Below are the code and all the weights of a small trained network. Each question names an input and a class and asks about switching units off, where a switched-off unit gives its printed mean instead of its output.

import numpy as np


def w(rows, s, z=0):
    codes = np.array(rows[::2]) - 128.0
    scale = np.full(codes.shape[1], s)
    scale[-1] = z or s
    return codes * scale


def norm(h):
    return h / np.sqrt((h * h).mean(-1, keepdims=True) + 1e-5)


def f(y):
    return np.maximum(y, 0)


def log_softmax(a):
    a = a - a.max(-1, keepdims=True)
    return a - np.log(np.exp(a).sum(-1, keepdims=True))


def net(x, mask):
    res = np.array(x, float).reshape(1, 2) / 4 @ E
    u = 0
    for l in range(4):
        y = f(norm(res) @ A[l][:, :-1].T + A[l][:, -1])
        res = res + np.where(mask[u : u + 4], y, B[l][:, -1]) @ B[l][:, :-1]
        u += 4
    return log_softmax(norm(res)[-1] @ U[:, :-1].T + U[:, -1])


A, B = {}, {}
E = w([
[113,189,86,131,139,195,159,97,184],'x0',
[158,121,19,141,116,143,156,196,2],'x1',
],0.014)
A[0] = w([
[249,44,186,117,97,50,19,118,191,3],'0.n0',
[121,123,4,183,127,146,148,223,119,4],'0.n1',
[163,51,52,234,202,114,79,162,44,105],'0.n2',
[95,182,55,218,140,254,135,115,202,149],'0.n3',
],0.0059,0.0038)
B[0] = w([
[132,68,128,172,175,191,90,74,121,199],'0.n0',
[178,171,89,157,203,136,90,127,4,208],'0.n1',
[85,149,126,128,67,107,189,124,171,230],'0.n2',
[96,124,104,44,137,147,160,113,154,253],'0.n3',
],0.011,0.0071)
A[1] = w([
[195,156,183,181,111,119,138,169,36,194],'1.n0',
[172,146,110,114,154,204,165,175,106,147],'1.n1',
[129,138,144,156,151,147,25,94,83,6],'1.n2',
[91,150,172,254,113,127,50,127,111,11],'1.n3',
],0.0082,0.0023)
B[1] = w([
[46,115,191,181,89,117,165,129,250,254],'1.n0',
[126,109,137,119,176,149,6,185,82,252],'1.n1',
[131,139,193,109,184,133,84,92,109,185],'1.n2',
[191,138,171,137,144,139,119,92,40,191],'1.n3',
],0.011,0.0045)
A[2] = w([
[109,155,116,28,88,117,155,77,253,3],'2.n0',
[195,155,150,89,28,125,167,106,153,65],'2.n1',
[3,84,163,55,93,71,166,239,211,137],'2.n2',
[170,68,198,128,193,104,51,159,94,184],'2.n3',
],0.0072,0.0029)
B[2] = w([
[100,112,111,64,65,154,246,88,161,254],'2.n0',
[132,63,15,148,224,120,75,167,134,139],'2.n1',
[127,68,66,135,92,106,199,150,162,250],'2.n2',
[140,119,98,200,116,107,29,153,171,233],'2.n3',
],0.013,0.0059)
A[3] = w([
[99,254,84,98,249,209,135,115,133,254],'3.n0',
[81,112,139,142,42,52,87,106,208,74],'3.n1',
[90,183,173,196,118,72,46,177,36,193],'3.n2',
[138,115,155,165,95,56,190,174,125,22],'3.n3',
],0.0079,0.0027)
B[3] = w([
[105,174,212,74,245,171,33,196,50,254],'3.n0',
[155,124,136,124,179,121,76,182,63,209],'3.n1',
[138,96,164,120,78,110,151,48,215,232],'3.n2',
[122,85,36,164,130,86,206,90,56,174],'3.n3',
],0.011,0.0073)
U = w([
[188,77,182,185,128,78,19,75,178,225],'0',
[114,71,67,203,58,40,207,167,79,217],'1',
[81,116,138,4,120,152,218,89,210,170],'2',
[97,193,124,71,181,164,59,202,23,226],'3',
[204,182,130,133,104,96,151,98,110,35],'4',
[198,178,140,111,77,89,132,123,113,2],'5',
[175,184,109,115,120,74,112,122,133,7],'6',
],0.013,0.0042)

Each question gives the input, the list of numbers given to net, and the class t.
The units are the neurons (one row each of A and B). Each row of codes is followed by its name. A weight is (code - 128) times the scale printed after its matrix; where a second scale follows, it is the last column's (A, B and U).
mask holds one flag per neuron, layer by layer. A switched-off neuron (its flag False) gives its mean, the last column of its row in B, instead of its output. The means were averaged over made-up inputs and are rounded, as every weight is.
A unit's drop is (log p(t) with every unit on - log p(t) with that unit switched off) / (log p(t) with every unit on - log p(t) with every unit switched off).
most important unit: the unit with the biggest drop
top k neurons: the k neurons with the biggest drops, biggest first
top k neurons in layer l: the k neurons of layer l with the biggest drops, biggest first
drop of u: that unit's drop, to one decimal
input [0,3], class 1: top 2 neurons	1.n0, 0.n3
input [-2,0], class 0: most important unit	0.n0
input [0,2], class 1: top 3 neurons	1.n0, 0.n3, 0.n2
input [0,5], class 1: top 4 neurons	0.n3, 1.n0, 0.n2, 0.n0
input [0,7], class 1: top 3 neurons	0.n3, 1.n0, 0.n2
input [0,-2], class 0: top 2 neurons	0.n3, 0.n2
input [-1,4], class 1: top 2 neurons	0.n2, 1.n0
input [-1,-2], class 0: drop of 2.n1	0.0
input [0,-3], class 0: drop of 0.n2	1.4
input [6,1], class 3: drop of 3.n2	0.0
input [-6,1], class 1: top 2 neurons in layer 0	0.n2, 0.n1
